Here is a tiny trained network, its code and every weight. The questions are about switching its units off for an input and a class, where a switched-off unit gives its printed mean instead of its output.

import numpy as np


def w(rows, s, z=0):
    codes = np.array(rows[::2]) - 128.0
    scale = np.full(codes.shape[1], s)
    scale[-1] = z or s
    return codes * scale


def norm(h):
    return h / np.sqrt((h * h).mean(-1, keepdims=True) + 1e-5)


def f(y):
    return y / 2 * (1 + np.tanh(0.7978845608 * (y + 0.044715 * y**3)))


def log_softmax(a):
    a = a - a.max(-1, keepdims=True)
    return a - np.log(np.exp(a).sum(-1, keepdims=True))


def net(x, mask):
    res = np.array(x, float).reshape(1, 5) / 4 @ E
    u = 0
    for l in range(3):
        y = f(norm(res) @ A[l][:, :-1].T + A[l][:, -1])
        res = res + np.where(mask[u : u + 12], y, B[l][:, -1]) @ B[l][:, :-1]
        u += 12
    return log_softmax(norm(res)[-1] @ U[:, :-1].T + U[:, -1])


A, B = {}, {}
E = w([
[245,189,117,143],'x0',
[129,127,127,128],'x1',
[127,130,129,128],'x2',
[133,131,137,2],'x3',
[194,26,154,125],'x4',
],0.0063)
A[0] = w([
[99,100,121,68,12],'0.n0',
[181,176,174,180,138],'0.n1',
[125,30,102,153,74],'0.n2',
[127,48,140,174,19],'0.n3',
[151,168,88,113,18],'0.n4',
[97,167,97,186,98],'0.n5',
[145,216,97,246,17],'0.n6',
[76,95,109,169,47],'0.n7',
[96,116,193,163,34],'0.n8',
[191,146,139,205,123],'0.n9',
[180,212,54,73,37],'0.n10',
[1,95,77,250,2],'0.n11',
],0.0068,0.0034)
B[0] = w([
[96,113,78,86,113],'0.n0',
[126,160,68,147,208],'0.n1',
[154,101,251,148,166],'0.n2',
[191,123,206,173,140],'0.n3',
[147,148,144,113,94],'0.n4',
[94,153,112,119,172],'0.n5',
[78,188,47,133,242],'0.n6',
[209,198,163,117,125],'0.n7',
[167,149,140,119,98],'0.n8',
[88,102,64,172,233],'0.n9',
[143,201,231,139,173],'0.n10',
[126,215,253,176,251],'0.n11',
],0.0059,0.0024)
A[1] = w([
[153,88,126,201,91],'1.n0',
[254,93,145,90,2],'1.n1',
[101,25,146,112,52],'1.n2',
[206,69,160,86,98],'1.n3',
[193,92,73,147,112],'1.n4',
[197,203,96,100,123],'1.n5',
[194,81,61,136,123],'1.n6',
[138,105,48,207,82],'1.n7',
[133,115,75,190,67],'1.n8',
[198,110,144,98,46],'1.n9',
[118,63,155,214,86],'1.n10',
[146,140,77,105,103],'1.n11',
],0.0091,0.0064)
B[1] = w([
[184,65,111,187,208],'1.n0',
[73,187,1,117,178],'1.n1',
[154,49,206,8,174],'1.n2',
[115,101,48,33,250],'1.n3',
[43,35,93,242,196],'1.n4',
[210,133,158,71,248],'1.n5',
[62,28,106,174,216],'1.n6',
[73,18,70,113,232],'1.n7',
[105,69,100,99,154],'1.n8',
[99,157,65,97,113],'1.n9',
[236,127,125,153,239],'1.n10',
[151,134,155,140,119],'1.n11',
],0.0056,0.0019)
A[2] = w([
[86,110,128,61,132],'2.n0',
[164,75,161,180,72],'2.n1',
[66,124,118,88,89],'2.n2',
[67,178,128,96,148],'2.n3',
[174,80,208,172,2],'2.n4',
[162,72,142,190,101],'2.n5',
[153,139,5,127,106],'2.n6',
[133,149,67,130,99],'2.n7',
[107,172,162,240,149],'2.n8',
[50,104,78,136,116],'2.n9',
[181,56,163,101,84],'2.n10',
[157,83,103,100,105],'2.n11',
],0.013,0.0056)
B[2] = w([
[114,162,124,204,194],'2.n0',
[214,150,135,102,173],'2.n1',
[142,134,141,184,159],'2.n2',
[167,70,136,180,220],'2.n3',
[157,247,89,103,159],'2.n4',
[196,113,158,142,193],'2.n5',
[108,142,60,116,199],'2.n6',
[138,130,94,89,147],'2.n7',
[77,99,135,35,254],'2.n8',
[197,159,162,113,182],'2.n9',
[88,170,140,80,177],'2.n10',
[57,159,136,144,159],'2.n11',
],0.012,0.0062)
U = w([
[5,115,201,92,143],'0',
[239,198,191,81,199],'1',
[102,164,5,75,152],'2',
[226,17,72,161,2],'3',
[137,127,180,254,100],'4',
],0.018,0.0033)

Each question gives the input, the list of numbers given to net, and the class t.
The units are the neurons (one row each of A and B). Each row of codes is followed by its name. A weight is (code - 128) times the scale printed after its matrix; where a second scale follows, it is the last column's (A, B and U).
mask holds one flag per neuron, layer by layer. A switched-off neuron (its flag False) gives its mean, the last column of its row in B, instead of its output. The means were averaged over made-up inputs and are rounded, as every weight is.
A unit's drop is (log p(t) with every unit on - log p(t) with that unit switched off) / (log p(t) with every unit on - log p(t) with every unit switched off).
The circuit of an input: a set's keep is (log p(t) with only the set's units on - log p(t) with every unit switched off) / (log p(t) with every unit on - log p(t) with every unit switched off). Starting from the 12 units with the biggest drops (on a tie, the unit counted first), units are removed one at a time, each time the one whose removal leaves the highest keep (on an exact tie, the one counted first), for as long as the keep stays at least 0.8.
units of the circuit, in order: the units of the circuit, biggest drop first
k most important neurons: the k neurons with the biggest drops, biggest first
k most important neurons of layer l: the k neurons of layer l with the biggest drops, biggest first
drop of u: that unit's drop, to one decimal
input [0,2,-3,-6,5], class 1: units of the circuit, in order	(2.n4)
input [-6,-5,-7,4,0], class 4: 3 most important neurons	(2.n0 2.n8 2.n2)
input [5,1,-3,0,2], class 3: 2 most important neurons of layer 0	(0.n9 0.n11)
input [8,-1,2,0,4], class 3: 3 most important neurons of layer 0	(0.n9 0.n1 0.n7)
input [0,3,-7,6,1], class 0: units of the circuit, in order	(2.n1 2.n11)
input [0,6,3,0,-4], class 0: units of the circuit, in order	(1.n3 2.n8)
input [8,-3,7,1,6], class 2: 2 most important neurons	(1.n1 2.n6)
input [0,1,-1,-4,-8], class 0: 2 most important neurons	(0.n11 2.n8)
input [0,0,1,-5,1], class 1: 2 most important neurons	(0.n11 2.n5)
input [0,-8,2,1,-8], class 4: 2 most important neurons	(2.n3 0.n11)
input [2,7,6,1,4], class 2: 2 most important neurons	(1.n3 1.n1)
input [-1,5,6,-4,-4], class 0: 2 most important neurons	(0.n11 2.n8)
input [-7,-6,4,-8,1], class 1: 2 most important neurons of layer 2	(2.n4 2.n1)
input [-3,-8,8,-8,-2], class 0: units of the circuit, in order	(2.n8)
input [-3,4,-6,-8,-5], class 0: drop of 0.n11	0.5
input [-7,-4,-4,0,3], class 1: drop of 2.n4	0.1
input [-1,2,7,1,1], class 0: drop of 2.n6	0.0
input [0,-3,-6,-1,-5], class 0: 2 most important neurons of layer 2	(2.n8 2.n6)
